array([[-2.978, -0.271, -3.922,  1.254,  0.880,  0.149,  0.440, -0.132,
        -0.625, -1.637, -1.104],
       [ 0.017, -2.748,  0.794, -2.504, -0.221,  0.339, -0.975, -1.221,
        -0.343, -0.312, -2.765],
       [-5.774, -0.844, -8.193,  1.849,  0.779,  0.933,  3.091, -0.904,
        -0.991, -3.326, -3.204],
       [-1.723,  3.627, -2.899,  4.437,  2.967, -0.041, -0.484,  0.859,
        -0.919, -1.534, -1.938],
       [-3.737, -1.016, -4.779,  0.924,  0.701,  0.182,  0.580, -0.307,
        -0.695, -1.941, -1.106],
       [-3.470,  0.204, -5.027,  1.815,  0.932,  0.514,  1.673, -0.343,
        -0.695, -2.093, -2.085]])
->
array([[-2.978, -0.271, -3.922,  1.254,  0.880,  0.149,  0.440, -0.132,
        -0.625, -1.637, -1.104],
       [-5.774, -0.844, -8.193,  1.849,  0.779,  0.933,  3.091, -0.904,
        -0.991, -3.326, -3.204],
       [-3.737, -1.016, -4.779,  0.924,  0.701,  0.182,  0.580, -0.307,
        -0.695, -1.941, -1.106]])

array([[-5.872, -1.298,  5.212,  3.861],
       [-3.390,  6.519,  0.718,  1.838],
       [ 5.115,  3.527,  2.059, -4.429]])
->
array([[-5.872, -1.298,  5.212,  3.861],
       [ 5.115,  3.527,  2.059, -4.429]])

array([[-2.111, -2.772,  6.463,  5.777,  7.268, -0.835, -3.320, -2.669,
        -2.581, -0.467, -2.391, -2.600],
       [ 2.160,  3.395,  2.239,  2.472,  1.582,  3.761,  3.133,  2.802,
         4.264,  2.993,  2.918, -2.406],
       [ 0.942,  1.905,  4.593,  4.704,  3.958,  2.955,  1.887,  1.325,
         3.057,  2.357,  1.379, -3.097],
       [-5.757, -7.409,  3.257,  2.500,  3.895, -5.707, -7.437, -6.772,
        -7.510, -4.890, -6.850,  2.321],
       [-1.341, -1.804, -1.467, -1.519, -0.926, -1.862, -2.215, -1.676,
        -2.015, -1.554, -1.445,  1.615],
       [ 0.170, -0.258, -1.873, -1.816, -1.675, -1.196,  0.129,  0.065,
        -1.062, -0.850, -0.118,  0.622],
       [ 3.180,  4.094, -2.456, -2.003, -2.930,  3.343,  4.180,  3.665,
         4.442,  2.743,  3.655, -0.756],
       [ 2.945,  2.665, -8.554, -8.225, -8.258,  0.728,  2.736,  2.802,
         2.119,  0.940,  2.842,  2.727]])
->
array([[-2.111, -2.772,  6.463,  5.777,  7.268, -0.835, -3.320, -2.669,
        -2.581, -0.467, -2.391, -2.600],
       [ 0.942,  1.905,  4.593,  4.704,  3.958,  2.955,  1.887,  1.325,
         3.057,  2.357,  1.379, -3.097],
       [-1.341, -1.804, -1.467, -1.519, -0.926, -1.862, -2.215, -1.676,
        -2.015, -1.554, -1.445,  1.615],
       [ 3.180,  4.094, -2.456, -2.003, -2.930,  3.343,  4.180,  3.665,
         4.442,  2.743,  3.655, -0.756]])

array([[ 3.410,  2.736,  4.060, -4.353,  6.877, -2.939,  3.287,  1.813,
        -0.717,  0.916, -4.311, -4.248,  0.701],
       [ 6.315,  6.277,  7.060, -6.029,  6.752, -3.423,  1.868,  5.544,
         0.930,  0.434, -5.276, -5.162,  3.196],
       [ 4.958,  4.116,  1.861,  3.263, -6.089,  1.603, -7.555,  4.549,
         4.326, -4.157,  2.707,  2.491,  4.132],
       [ 0.295, -2.431, -2.188,  3.390, -1.004,  1.133, -0.328, -2.108,
         0.097,  0.414,  2.127,  1.321, -1.717]])
->
array([[ 3.410,  2.736,  4.060, -4.353,  6.877, -2.939,  3.287,  1.813,
        -0.717,  0.916, -4.311, -4.248,  0.701],
       [ 4.958,  4.116,  1.861,  3.263, -6.089,  1.603, -7.555,  4.549,
         4.326, -4.157,  2.707,  2.491,  4.132]])

array([[ 1.697,  0.446,  0.651,  0.510,  3.240,  2.654, -1.469,  3.200,
         1.694,  4.494,  3.435,  2.799,  1.657],
       [-2.722,  2.584,  5.892,  3.958,  3.400,  0.648,  0.679,  1.811,
         4.518,  4.538, -0.038,  1.322,  0.813],
       [-1.159, -0.975,  2.439, -3.070, -8.534, -0.221, -0.999,  0.872,
        -3.961, -7.959,  0.623, -3.200, -0.803],
       [ 2.521, -3.127, -1.065,  1.585,  0.025, -1.350, -0.940, -1.901,
        -4.253,  0.194,  1.102, -3.945,  2.531],
       [-1.437,  1.041, -3.996, -0.728, -1.922,  0.250, -0.978, -4.740,
         1.538, -2.294, -3.293, -0.338, -2.777],
       [-1.659,  3.165,  1.178,  0.742,  6.203,  1.707,  1.429,  4.858,
         4.024,  3.163, -0.298,  2.988, -0.637],
       [ 3.744,  1.710, -1.363,  0.005, -0.038, -0.313,  0.076, -2.902,
        -1.607,  0.319, -1.492, -0.564,  1.307]])
->
array([[ 1.697,  0.446,  0.651,  0.510,  3.240,  2.654, -1.469,  3.200,
         1.694,  4.494,  3.435,  2.799,  1.657],
       [-1.159, -0.975,  2.439, -3.070, -8.534, -0.221, -0.999,  0.872,
        -3.961, -7.959,  0.623, -3.200, -0.803],
       [-1.437,  1.041, -3.996, -0.728, -1.922,  0.250, -0.978, -4.740,
         1.538, -2.294, -3.293, -0.338, -2.777],
       [ 3.744,  1.710, -1.363,  0.005, -0.038, -0.313,  0.076, -2.902,
        -1.607,  0.319, -1.492, -0.564,  1.307]])

array([[ 0.036, -2.045,  0.078, -0.373, -1.480, -0.246,  1.642,  1.715,
         0.921, -1.351,  0.712],
       [ 0.810,  2.607,  3.308,  4.739,  0.333,  2.791,  2.579, -0.943,
         0.525, -3.206, -7.943],
       [ 1.098,  5.305, -0.384,  4.173,  1.783,  2.971, -2.036, -2.630,
         1.004, -1.375, -5.317],
       [ 0.899,  4.850,  0.280,  4.459,  2.274,  2.988, -1.555, -2.601,
         0.398, -1.660, -6.241],
       [ 0.329, -0.611,  0.654,  0.581, -0.635,  0.388,  1.865,  0.844,
         0.492, -1.611, -1.181],
       [ 0.128, -1.178, -0.263, -1.043, -0.157, -0.611,  0.414, -0.105,
         0.182,  0.874,  1.011]])
->
array([[ 0.036, -2.045,  0.078, -0.373, -1.480, -0.246,  1.642,  1.715,
         0.921, -1.351,  0.712],
       [ 1.098,  5.305, -0.384,  4.173,  1.783,  2.971, -2.036, -2.630,
         1.004, -1.375, -5.317],
       [ 0.329, -0.611,  0.654,  0.581, -0.635,  0.388,  1.865,  0.844,
         0.492, -1.611, -1.181]])
